Here is a tiny trained network, its code and every weight. The questions are about switching its units off for an input and a class, where a switched-off unit gives its printed mean instead of its output.

import numpy as np


def w(rows, s, z=0):
    codes = np.array(rows[::2]) - 128.0
    scale = np.full(codes.shape[1], s)
    scale[-1] = z or s
    return codes * scale


def f(y):
    return y / 2 * (1 + np.tanh(0.7978845608 * (y + 0.044715 * y**3)))


def log_softmax(a):
    a = a - a.max(-1, keepdims=True)
    return a - np.log(np.exp(a).sum(-1, keepdims=True))


def net(x, mask):
    res = np.array(x, float).reshape(1, 7) / 4 @ E
    y = f(res @ A[0][:, :-1].T + A[0][:, -1])
    res = res + np.where(mask, y, B[0][:, -1]) @ B[0][:, :-1]
    return log_softmax(res[-1] @ U[:, :-1].T + U[:, -1])


A, B = {}, {}
E = w([
[126,130,129,127,127],'x0',
[127,127,130,129,130],'x1',
[127,125,129,127,130],'x2',
[236,217,38,28,171],'x3',
[199,1,66,148,53],'x4',
[216,110,160,242,234],'x5',
[39,83,35,139,204],'x6',
],0.0056)
A[0] = w([
[91,111,177,193,73,91],'neuron 1',
[193,191,50,84,137,154],'neuron 2',
[192,192,253,128,58,250],'neuron 3',
[79,93,179,175,100,77],'neuron 4',
[185,41,100,141,143,181],'neuron 5',
[160,66,73,146,59,129],'neuron 6',
[70,111,170,188,96,63],'neuron 7',
[71,94,189,168,112,58],'neuron 8',
[182,40,88,130,77,131],'neuron 9',
[102,110,130,89,93,7],'neuron 10',
[64,141,94,35,63,110],'neuron 11',
[198,107,120,209,219,161],'neuron 12',
[61,101,49,140,181,143],'neuron 13',
[104,109,80,97,50,199],'neuron 14',
[76,89,192,161,112,44],'neuron 15',
[74,136,99,58,58,152],'neuron 16',
[229,131,127,137,224,204],'neuron 17',
[69,159,94,75,39,157],'neuron 18',
[162,62,70,157,71,67],'neuron 19',
[184,153,94,40,183,217],'neuron 20',
[188,144,170,196,229,241],'neuron 21',
[74,183,195,107,190,118],'neuron 22',
[79,101,170,180,88,60],'neuron 23',
[51,98,38,151,194,203],'neuron 24',
[40,113,57,134,197,229],'neuron 25',
[75,93,201,157,101,49],'neuron 26',
[154,103,146,216,161,63],'neuron 27',
[213,179,90,40,146,74],'neuron 28',
[133,49,139,128,104,96],'neuron 29',
[178,47,91,130,85,121],'neuron 30',
],0.007,0.0023)
B[0] = w([
[129,108,59,84,100,177],'neuron 1',
[41,62,58,127,128,225],'neuron 2',
[167,48,167,54,84,252],'neuron 3',
[114,139,50,89,144,172],'neuron 4',
[54,209,192,121,146,204],'neuron 5',
[85,183,166,74,157,196],'neuron 6',
[102,118,2,77,135,169],'neuron 7',
[78,97,40,93,129,170],'neuron 8',
[79,187,165,69,186,207],'neuron 9',
[114,176,108,163,117,123],'neuron 10',
[84,146,141,232,75,220],'neuron 11',
[43,165,154,202,32,233],'neuron 12',
[209,64,187,78,48,192],'neuron 13',
[92,170,195,164,119,203],'neuron 14',
[102,119,12,106,132,164],'neuron 15',
[61,159,173,219,82,211],'neuron 16',
[45,98,113,158,62,230],'neuron 17',
[67,143,168,220,77,218],'neuron 18',
[97,217,131,68,197,181],'neuron 19',
[59,73,89,123,103,233],'neuron 20',
[59,125,158,142,93,253],'neuron 21',
[74,216,145,25,234,193],'neuron 22',
[99,121,55,118,126,166],'neuron 23',
[194,80,210,80,67,227],'neuron 24',
[176,92,208,86,99,229],'neuron 25',
[105,95,43,129,125,169],'neuron 26',
[68,155,111,161,92,174],'neuron 27',
[79,72,22,124,113,219],'neuron 28',
[129,159,117,88,141,159],'neuron 29',
[79,191,175,63,212,194],'neuron 30',
],0.0054,0.0044)
U = w([
[106,100,4,116,137,45],'0',
[94,166,160,234,103,40],'1',
[132,137,138,125,139,253],'2',
[126,126,147,125,142,207],'3',
[108,213,156,66,209,84],'4',
[138,126,135,137,131,183],'5',
[187,66,171,86,100,95],'6',
[225,171,91,171,191,10],'7',
],0.011,0.0051)

Each question gives the input, the list of numbers given to net, and the class t.
The units are the neurons (one row each of A and B). Each row of codes is followed by its name. A weight is (code - 128) times the scale printed after its matrix; where a second scale follows, it is the last column's (A, B and U).
mask holds one flag per neuron, in row order. A switched-off neuron (its flag False) gives its mean, the last column of its row in B, instead of its output. The means were averaged over made-up inputs and are rounded, as every weight is.
A unit's drop is (log p(t) with every unit on - log p(t) with that unit switched off) / (log p(t) with every unit on - log p(t) with every unit switched off).
The circuit of an input: a set's keep is (log p(t) with only the set's units on - log p(t) with every unit switched off) / (log p(t) with every unit on - log p(t) with every unit switched off). Starting from the 12 units with the biggest drops (on a tie, the unit counted first), units are removed one at a time, each time the one whose removal leaves the highest keep (on an exact tie, the one counted first), for as long as the keep stays at least 0.8.
circuit, biggest first: the units of the circuit, biggest drop first
unit that matters most: the unit with the biggest drop
top k neurons: the k neurons with the biggest drops, biggest first
drop of u: that unit's drop, to one decimal
input [-6,3,5,2,-7,5,-8], class 6: circuit, biggest first	(neuron 3)
input [-4,-1,-4,2,3,7,-5], class 1: circuit, biggest first	(neuron 12; neuron 17)
input [5,6,4,2,4,3,7], class 6: top 2 neurons	(neuron 24; neuron 13)
input [-4,5,2,8,-4,-7,-3], class 0: top 3 neurons	(neuron 28; neuron 2; neuron 20)
input [3,2,-5,5,2,1,-2], class 0: circuit, biggest first	(neuron 28; neuron 2)
input [5,-4,0,3,-6,7,4], class 1: circuit, biggest first	(neuron 12; neuron 17)
input [3,-4,5,1,-8,-8,-2], class 1: circuit, biggest first	(neuron 11; neuron 18)
input [5,-3,-3,7,-3,4,8], class 6: circuit, biggest first	(neuron 24; neuron 25; neuron 13)
input [-4,4,-6,-3,5,5,8], class 6: circuit, biggest first	(neuron 24; neuron 13)
input [-1,-2,0,4,-7,8,3], class 1: top 3 neurons	(neuron 12; neuron 17; neuron 21)
input [-1,3,4,-1,4,7,8], class 6: top 3 neurons	(neuron 24; neuron 13; neuron 25)
input [-2,3,-2,-5,-7,-8,7], class 1: top 4 neurons	(neuron 11; neuron 18; neuron 16; neuron 3)
input [1,6,4,4,8,8,3], class 1: top 2 neurons	(neuron 12; neuron 17)
input [-8,0,0,-8,1,-8,-1], class 0: unit that matters most	neuron 7
input [2,-5,7,6,-3,8,7], class 1: top 3 neurons	(neuron 12; neuron 17; neuron 21)
input [3,-5,2,-2,0,3,6], class 6: top 3 neurons	(neuron 24; neuron 13; neuron 25)
input [-6,4,-8,8,-7,1,3], class 0: drop of neuron 28	0.2
input [6,2,-4,8,-4,8,6], class 0: drop of neuron 11	0.1
input [7,-3,6,-3,7,-6,5], class 4: drop of neuron 16	-0.1
input [6,2,-4,0,6,-7,-4], class 1: drop of neuron 11	0.2
input [5,-5,8,7,-7,7,-6], class 3: unit that matters most	neuron 3
